Below are the code and all the weights of a small trained network. Each question names an input and a target symbol and asks about switching units off, where a switched-off unit gives its printed mean instead of its output.

import numpy as np


def w(rows, s, z=0):
    codes = np.array(rows[::2]) - 128.0
    scale = np.full(codes.shape[1], s)
    scale[-1] = z or s
    return codes * scale


def norm(h):
    return h / np.sqrt((h * h).mean(-1, keepdims=True) + 1e-5)


def f(y):
    return y / 2 * (1 + np.tanh(0.7978845608 * (y + 0.044715 * y**3)))


def softmax(a):
    e = np.exp(a - a.max(-1, keepdims=True))
    return e / e.sum(-1, keepdims=True)


def log_softmax(a):
    a = a - a.max(-1, keepdims=True)
    return a - np.log(np.exp(a).sum(-1, keepdims=True))


def net(x, mask):
    ids = ['αβδεηλξστφψ'.index(c) for c in x.split()]
    T = len(ids)
    res = E[ids] + P[:T]
    r = norm(res)
    for j in range(3):
        rows = slice(2 * j, 2 * j + 2)
        q, k, v = (r @ M[0][rows].T for M in (Q, K, V))
        z = softmax(np.where(np.tri(T) > 0, q @ k.T / 2**0.5, -1e9)) @ v
        o = O[0][rows]
        res = res + np.where(mask[j], z, o[:, -1]) @ o[:, :-1]
    y = f(norm(res) @ A[0][:, :-1].T + A[0][:, -1])
    res = res + np.where(mask[3:7], y, B[0][:, -1]) @ B[0][:, :-1]
    return log_softmax(norm(res)[-1] @ U[:, :-1].T + U[:, -1])


Q, K, V, O, A, B = {}, {}, {}, {}, {}, {}
E = w([
[115,132,154,134,140],'α',
[136,145,130,111,118],'β',
[169,20,7,222,162],'δ',
[114,131,142,116,151],'ε',
[124,132,135,105,145],'η',
[119,145,120,105,127],'λ',
[102,146,135,129,122],'ξ',
[139,130,148,117,144],'σ',
[122,129,152,124,141],'τ',
[118,147,142,134,114],'φ',
[126,139,153,133,126],'ψ',
],0.017)
P = w([
[153,69,77,161,96],'0',
[164,120,65,178,133],'1',
[163,170,84,171,160],'2',
[152,166,139,126,145],'3',
[139,85,169,99,93],'4',
[135,1,117,124,70],'5',
[156,39,72,173,97],'6',
[165,92,53,198,134],'7',
[210,172,91,208,172],'8',
[162,201,158,123,168],'9',
[125,109,147,36,119],'10',
],0.0048)
Q[0] = w([
[71,148,241,13,83],'h1',
[134,250,162,122,181],'h1',
[136,144,26,168,34],'h2',
[182,118,180,122,197],'h2',
[92,239,229,34,129],'h3',
[88,10,178,54,34],'h3',
],0.013)
K[0] = w([
[162,123,44,205,160],'h1',
[125,7,86,148,82],'h1',
[103,198,204,72,142],'h2',
[114,84,103,137,114],'h2',
[155,49,27,211,126],'h3',
[149,206,101,166,183],'h3',
],0.017)
V[0] = w([
[156,160,84,89,76],'h1',
[76,101,74,88,163],'h1',
[149,126,60,164,153],'h2',
[156,133,90,190,164],'h2',
[2,163,130,91,116],'h3',
[36,145,114,168,80],'h3',
],0.012)
O[0] = w([
[141,133,56,64,220,122],'h1',
[13,63,120,99,105,113],'h1',
[171,62,191,140,149,178],'h2',
[158,23,175,109,161,190],'h2',
[82,72,151,35,68,165],'h3',
[163,39,62,8,1,252],'h3',
],0.0079,0.0031)
A[0] = w([
[136,87,140,132,130,130],'n1',
[144,60,6,124,127,66],'n2',
[139,160,149,168,177,251],'n3',
[150,62,160,100,170,175],'n4',
],0.016,0.0023)
B[0] = w([
[185,154,108,160,172,156],'n1',
[93,252,165,204,191,254],'n2',
[108,78,53,78,82,248],'n3',
[169,85,181,119,157,208],'n4',
],0.012,0.0071)
U = w([
[187,132,203,195,33,71],'α',
[152,140,26,43,199,70],'β',
[139,127,138,137,132,126],'δ',
[46,88,230,178,111,115],'ε',
[21,65,92,135,157,140],'η',
[52,153,191,62,241,118],'λ',
[119,123,163,9,96,253],'ξ',
[128,134,85,237,168,134],'σ',
[112,88,83,196,56,99],'τ',
[224,220,168,97,143,192],'φ',
[240,142,51,125,70,17],'ψ',
],0.012,0.0033)

Each question gives the input, a string of symbols that net reads in full, and the target symbol t.
The units are the heads (2 rows each of Q, K, V and O) and the neurons (one row each of A and B). Each row of codes is followed by its name. A weight is (code - 128) times the scale printed after its matrix; where a second scale follows, it is the last column's (O, A, B and U).
mask holds one flag per unit, heads first, then neurons. A switched-off unit (its flag False) gives its mean, the last column of its rows in O or B, instead of its output. The means were averaged over made-up inputs and are rounded, as every weight is.
A unit's drop is (log p(t) with every unit on - log p(t) with that unit switched off) / (log p(t) with every unit on - log p(t) with every unit switched off).
The circuit of an input: a set's keep is (log p(t) with only the set's units on - log p(t) with every unit switched off) / (log p(t) with every unit on - log p(t) with every unit switched off). Starting from all 7 units, units are removed one at a time, each time the one whose removal leaves the highest keep (on an exact tie, the one counted first), for as long as the keep stays at least 0.8.
units of the circuit, in order: the units of the circuit, biggest drop first
unit that matters most: the unit with the biggest drop
heads that matter: for each layer, one digit per head in row order, 1 if its drop is at least 0.15 and else 0, layers parted by /
drop of u: that unit's drop, to one decimal
input ψ β β φ λ, target β: heads that matter	101
input η φ φ ξ ψ λ η, target ξ: units of the circuit, in order	(h3)
input β ψ φ φ λ β, target φ: heads that matter	100
input φ ξ ψ λ β η ψ τ, target β: units of the circuit, in order	(h3 h1 n3)
input φ β ξ ξ λ ψ ξ β λ, target ψ: units of the circuit, in order	(n2 h1)
input δ ξ ξ, target η: units of the circuit, in order	(h3 n3 h1 n1)
input φ φ ξ, target φ: units of the circuit, in order	(h3 n2 h1)
input ξ η β ψ ξ τ ε η ψ, target τ: units of the circuit, in order	(h3 n3 h1 n2)
input φ ξ τ σ φ β τ σ ξ τ φ, target σ: heads that matter	001
input ξ φ β β τ φ δ ξ, target τ: units of the circuit, in order	(n2 h1 h3 n3)
input ξ β ξ λ φ η φ ξ φ, target η: units of the circuit, in order	(h3 n3)
input ξ β ξ α α α β σ, target α: heads that matter	100
input η τ φ α, target η: heads that matter	001
input ξ ξ β α ε ξ, target β: heads that matter	101
input τ ξ φ, target τ: units of the circuit, in order	(h3 n3 n2 h1)
input φ δ ε β ξ, target η: units of the circuit, in order	(h3 n3 h1)
input σ ξ ξ, target σ: units of the circuit, in order	(h3 n3)
input β α η η λ σ φ φ, target λ: unit that matters most	h1
input ε σ λ ξ, target ε: heads that matter	100
input φ λ η τ, target φ: heads that matter	001
input ξ λ ξ η η φ η ψ λ ψ τ, target ψ: drop of n3	0.2
